Below is a small trained network, with its code and all its weights. Each question gives an input and a class and asks what happens when units are switched off, that is, made to give their printed mean instead of their output.

import numpy as np


def w(rows, s, z=0):
    codes = np.array(rows[::2]) - 128.0
    scale = np.full(codes.shape[1], s)
    scale[-1] = z or s
    return codes * scale


def f(y):
    return y / 2 * (1 + np.tanh(0.7978845608 * (y + 0.044715 * y**3)))


def log_softmax(a):
    a = a - a.max(-1, keepdims=True)
    return a - np.log(np.exp(a).sum(-1, keepdims=True))


def net(x, mask):
    res = np.array(x, float).reshape(1, 8) / 4 @ E
    y = f(res @ A[0][:, :-1].T + A[0][:, -1])
    res = res + np.where(mask, y, B[0][:, -1]) @ B[0][:, :-1]
    return log_softmax(res[-1] @ U[:, :-1].T + U[:, -1])


A, B = {}, {}
E = w([
[130,128,130,129,127,128,129,127,128,128,128],'x0',
[175,101,128,113,133,171,138,130,230,145,197],'x1',
[130,128,128,131,126,128,131,128,127,128,128],'x2',
[120,86,112,121,134,129,137,118,100,246,109],'x3',
[130,128,130,131,127,127,129,127,127,128,128],'x4',
[128,128,131,127,127,127,126,127,128,128,127],'x5',
[127,129,129,128,127,129,125,128,128,128,128],'x6',
[106,46,134,125,127,33,135,106,162,105,138],'x7',
],0.013)
A[0] = w([
[82,136,125,126,122,61,119,131,36,64,81,54],'n0',
[106,145,135,139,136,75,150,121,42,87,107,196],'n1',
[128,74,122,131,122,113,132,136,125,235,138,107],'n2',
[131,86,140,135,130,71,124,125,118,136,118,29],'n3',
[115,80,131,126,128,120,130,119,142,231,123,11],'n4',
[113,188,118,142,130,199,139,129,24,193,101,146],'n5',
[126,108,123,136,129,126,145,122,155,101,134,135],'n6',
[135,115,151,127,133,117,124,141,155,116,129,133],'n7',
[138,175,137,137,122,125,120,132,121,76,130,65],'n8',
[91,151,125,128,123,126,129,129,61,204,99,143],'n9',
[149,216,130,127,119,249,126,140,133,127,132,55],'n10',
[133,123,132,143,124,130,134,131,131,124,127,127],'n11',
[142,137,110,147,141,134,147,118,175,76,154,93],'n12',
[132,136,121,137,137,113,142,130,163,90,155,136],'n13',
[136,153,163,135,114,129,110,131,119,110,127,75],'n14',
[132,169,151,133,143,130,133,117,130,59,129,212],'n15',
[132,88,156,128,138,122,130,121,141,163,134,50],'n16',
[120,129,114,127,132,134,125,134,116,131,130,113],'n17',
[121,93,116,114,130,115,123,131,190,89,159,95],'n18',
[151,126,129,127,140,175,142,125,194,176,163,10],'n19',
[108,89,122,140,128,88,130,127,112,134,130,43],'n20',
[129,205,132,127,133,228,126,136,125,132,133,199],'n21',
[133,178,120,132,130,142,126,132,113,16,133,62],'n22',
],0.016,0.012)
B[0] = w([
[126,126,46,130,126,127,139,130,197,129,171,211],'n0',
[132,134,68,120,131,137,126,127,85,126,101,225],'n1',
[130,140,50,129,130,131,129,133,109,115,117,222],'n2',
[128,126,106,128,131,137,111,122,99,132,93,150],'n3',
[117,129,54,127,125,124,139,121,176,125,157,189],'n4',
[129,121,251,130,130,123,122,127,112,129,122,249],'n5',
[123,134,163,123,130,132,145,144,140,143,143,152],'n6',
[124,140,143,147,125,130,128,122,132,135,147,147],'n7',
[131,135,118,118,121,120,123,127,97,125,109,155],'n8',
[130,129,210,131,126,129,124,129,105,127,116,218],'n9',
[133,131,54,135,130,138,137,133,190,129,177,221],'n10',
[119,130,132,112,139,139,121,137,138,127,124,128],'n11',
[126,119,178,133,132,116,131,125,147,127,145,169],'n12',
[131,135,170,129,124,136,138,131,143,129,151,167],'n13',
[117,121,114,139,131,136,116,105,121,128,119,134],'n14',
[140,123,102,135,126,136,128,129,170,141,152,207],'n15',
[137,132,107,123,129,133,137,139,147,124,138,145],'n16',
[133,120,138,128,130,119,129,121,117,141,135,128],'n17',
[122,131,177,133,128,133,132,125,157,127,146,175],'n18',
[124,124,73,122,127,115,114,122,77,127,83,183],'n19',
[133,139,106,114,136,131,121,132,98,137,112,146],'n20',
[117,125,52,119,125,111,130,123,85,122,90,250],'n21',
[121,119,109,121,133,123,117,127,81,135,88,190],'n22',
],0.029,0.019)
U = w([
[114,127,86,109,132,121,107,106,45,125,49,66],'0',
[123,124,75,126,127,137,153,122,218,125,185,251],'1',
[119,121,255,142,126,137,128,126,132,131,147,65],'2',
],0.0095,0.002)

Each question gives the input, the list of numbers given to net, and the class t.
The units are the neurons (one row each of A and B). Each row of codes is followed by its name. A weight is (code - 128) times the scale printed after its matrix; where a second scale follows, it is the last column's (A, B and U).
mask holds one flag per neuron, in row order. A switched-off neuron (its flag False) gives its mean, the last column of its row in B, instead of its output. The means were averaged over made-up inputs and are rounded, as every weight is.
A unit's drop is (log p(t) with every unit on - log p(t) with that unit switched off) / (log p(t) with every unit on - log p(t) with every unit switched off).
The circuit of an input: a set's keep is (log p(t) with only the set's units on - log p(t) with every unit switched off) / (log p(t) with every unit on - log p(t) with every unit switched off). Starting from the 12 units with the biggest drops (on a tie, the unit counted first), units are removed one at a time, each time the one whose removal leaves the highest keep (on an exact tie, the one counted first), for as long as the keep stays at least 0.8.
circuit, biggest first: the units of the circuit, biggest drop first
top k neurons: the k neurons with the biggest drops, biggest first
drop when u is switched off: that unit's drop, to one decimal
input [7,-1,-8,7,6,-5,-2,-7], class 2: circuit, biggest first => n5
input [0,1,-1,6,-8,0,8,1], class 1: top 4 neurons => n21, n4, n1, n22
input [-5,-3,-8,-8,-3,0,7,1], class 1: top 4 neurons => n0, n15, n21, n19
input [-2,-8,3,-1,-4,-3,-5,1], class 1: top 3 neurons => n0, n21, n19
input [-5,-3,3,1,-6,4,-4,-4], class 2: top 2 neurons => n5, n2
input [8,-7,-3,-1,-4,-3,8,4], class 1: top 2 neurons => n0, n21
input [-7,-4,2,-6,1,-7,-4,2], class 1: top 3 neurons => n0, n15, n21
input [8,8,-4,2,6,-6,-6,0], class 0: top 3 neurons => n19, n0, n10
input [5,1,-1,5,5,-5,3,5], class 1: top 4 neurons => n21, n4, n1, n19
input [8,-2,-2,-2,0,1,-8,1], class 1: top 2 neurons => n21, n19
input [-7,-8,5,0,-6,-5,4,3], class 1: top 4 neurons => n0, n21, n19, n22
input [-4,5,-4,6,7,1,-1,-5], class 0: drop when n19 is switched off => 0.1
input [3,-3,4,-4,6,-3,-8,3], class 1: drop when n0 is switched off => 0.4
input [7,-7,7,-7,-5,-3,1,7], class 1: drop when n0 is switched off => 5.5
input [3,6,8,8,-6,2,-4,-6], class 0: circuit, biggest first => n19
